Below is a small trained network, with its code and all its weights. Each question gives an input and a class and asks what happens when units are switched off, that is, made to give their printed mean instead of their output.

import numpy as np


def w(rows, s, z=0):
    codes = np.array(rows[::2]) - 128.0
    scale = np.full(codes.shape[1], s)
    scale[-1] = z or s
    return codes * scale


def norm(h):
    return h / np.sqrt((h * h).mean(-1, keepdims=True) + 1e-5)


def f(y):
    return np.maximum(y, 0)


def log_softmax(a):
    a = a - a.max(-1, keepdims=True)
    return a - np.log(np.exp(a).sum(-1, keepdims=True))


def net(x, mask):
    res = np.array(x, float).reshape(1, 5) / 4 @ E
    u = 0
    for l in range(3):
        y = f(norm(res) @ A[l][:, :-1].T + A[l][:, -1])
        res = res + np.where(mask[u : u + 7], y, B[l][:, -1]) @ B[l][:, :-1]
        u += 7
    return log_softmax(norm(res)[-1] @ U[:, :-1].T + U[:, -1])


A, B = {}, {}
E = w([
[126,127,126,129,130,130],'x0',
[132,193,130,105,175,186],'x1',
[142,132,104,3,86,120],'x2',
[135,191,49,156,72,104],'x3',
[128,129,128,127,129,127],'x4',
],0.0012)
A[0] = w([
[44,9,112,90,69,78,2],'L0N0',
[127,129,129,125,129,125,106],'L0N1',
[218,160,60,179,48,40,124],'L0N2',
[189,101,143,7,109,135,106],'L0N3',
[51,222,43,138,97,179,24],'L0N4',
[26,25,178,119,109,115,67],'L0N5',
[55,123,218,230,193,130,132],'L0N6',
],0.0015,0.00057)
B[0] = w([
[223,167,195,122,140,71,189],'L0N0',
[129,127,126,129,129,131,128],'L0N1',
[33,110,114,161,157,204,226],'L0N2',
[3,96,204,121,120,131,236],'L0N3',
[247,129,191,163,154,74,191],'L0N4',
[224,163,142,145,125,78,188],'L0N5',
[178,80,46,112,190,178,247],'L0N6',
],0.0018,0.0013)
A[1] = w([
[17,92,64,159,47,128,72],'L1N0',
[141,176,70,55,51,96,2],'L1N1',
[104,209,139,59,134,178,70],'L1N2',
[125,172,60,70,53,108,15],'L1N3',
[95,150,117,252,151,136,172],'L1N4',
[132,184,50,89,54,107,58],'L1N5',
[98,71,136,75,51,74,1],'L1N6',
],0.0024,0.00053)
B[1] = w([
[50,70,78,136,92,91,181],'L1N0',
[169,86,171,201,226,161,198],'L1N1',
[7,97,103,105,123,175,198],'L1N2',
[161,82,155,207,214,164,191],'L1N3',
[97,137,141,3,68,80,249],'L1N4',
[162,90,143,213,215,160,192],'L1N5',
[225,149,198,94,90,80,199],'L1N6',
],0.0023,0.0019)
A[2] = w([
[129,50,150,138,149,114,68],'L2N0',
[151,251,104,154,112,125,74],'L2N1',
[114,171,60,184,101,119,184],'L2N2',
[190,109,197,100,202,180,156],'L2N3',
[187,76,136,202,149,103,4],'L2N4',
[137,66,112,163,90,66,106],'L2N5',
[135,191,109,163,203,184,115],'L2N6',
],0.003,0.0014)
B[2] = w([
[184,122,107,112,102,125,180],'L2N0',
[184,3,172,52,82,89,158],'L2N1',
[101,154,162,92,79,74,176],'L2N2',
[106,166,95,158,105,117,255],'L2N3',
[122,80,69,63,134,188,169],'L2N4',
[98,141,93,163,159,173,181],'L2N5',
[182,172,188,152,138,100,194],'L2N6',
],0.004,0.003)
U = w([
[166,25,44,170,147,173,189],'0',
[197,124,220,66,59,45,183],'1',
[162,225,164,206,212,174,174],'2',
[10,160,162,41,145,207,2],'3',
[1,136,83,168,52,61,36],'4',
],0.011,0.0016)

Each question gives the input, the list of numbers given to net, and the class t.
The units are the neurons (one row each of A and B). Each row of codes is followed by its name. A weight is (code - 128) times the scale printed after its matrix; where a second scale follows, it is the last column's (A, B and U).
mask holds one flag per neuron, layer by layer. A switched-off neuron (its flag False) gives its mean, the last column of its row in B, instead of its output. The means were averaged over made-up inputs and are rounded, as every weight is.
A unit's drop is (log p(t) with every unit on - log p(t) with that unit switched off) / (log p(t) with every unit on - log p(t) with every unit switched off).
The circuit of an input: a set's keep is (log p(t) with only the set's units on - log p(t) with every unit switched off) / (log p(t) with every unit on - log p(t) with every unit switched off). Starting from the 12 units with the biggest drops (on a tie, the unit counted first), units are removed one at a time, each time the one whose removal leaves the highest keep (on an exact tie, the one counted first), for as long as the keep stays at least 0.8.
circuit, biggest first: the units of the circuit, biggest drop first
unit that matters most: the unit with the biggest drop
top k neurons: the k neurons with the biggest drops, biggest first
top k neurons in layer l: the k neurons of layer l with the biggest drops, biggest first
drop of u: that unit's drop, to one decimal
input [-1,-8,4,1,-7], class 0: top 2 neurons : [L1N4, L2N5]
input [-7,2,7,0,3], class 3: top 3 neurons in layer 0 : [L0N3, L0N5, L0N6]
input [4,3,0,1,7], class 1: unit that matters most : L0N4
input [-2,0,5,3,3], class 0: top 2 neurons : [L2N4, L1N0]
input [7,0,-6,-1,8], class 0: circuit, biggest first : [L0N6, L2N4]
input [-6,1,2,6,-5], class 2: top 2 neurons in layer 2 : [L2N6, L2N1]
input [-5,0,0,-3,-8], class 0: top 3 neurons : [L1N4, L2N2, L2N6]
input [-8,3,-8,1,2], class 1: top 2 neurons : [L1N4, L1N1]
input [4,-2,5,7,7], class 0: top 2 neurons : [L2N4, L1N0]
input [3,6,3,7,5], class 2: top 3 neurons : [L1N5, L1N1, L1N3]
input [-2,8,-8,3,6], class 1: top 2 neurons : [L2N1, L1N4]
input [-5,-2,-8,0,6], class 0: top 2 neurons : [L0N6, L2N3]
input [-5,0,3,5,-4], class 0: top 2 neurons : [L2N4, L1N0]
input [8,7,0,8,-6], class 1: circuit, biggest first : [L2N1]
input [1,7,-3,1,-6], class 1: drop of L2N1 : 0.3
input [-7,2,3,-1,6], class 3: drop of L0N3 : 0.3
input [-6,2,5,-2,0], class 3: drop of L2N1 : 0.1
input [7,-2,4,2,0], class 0: drop of L1N1 : 0.0
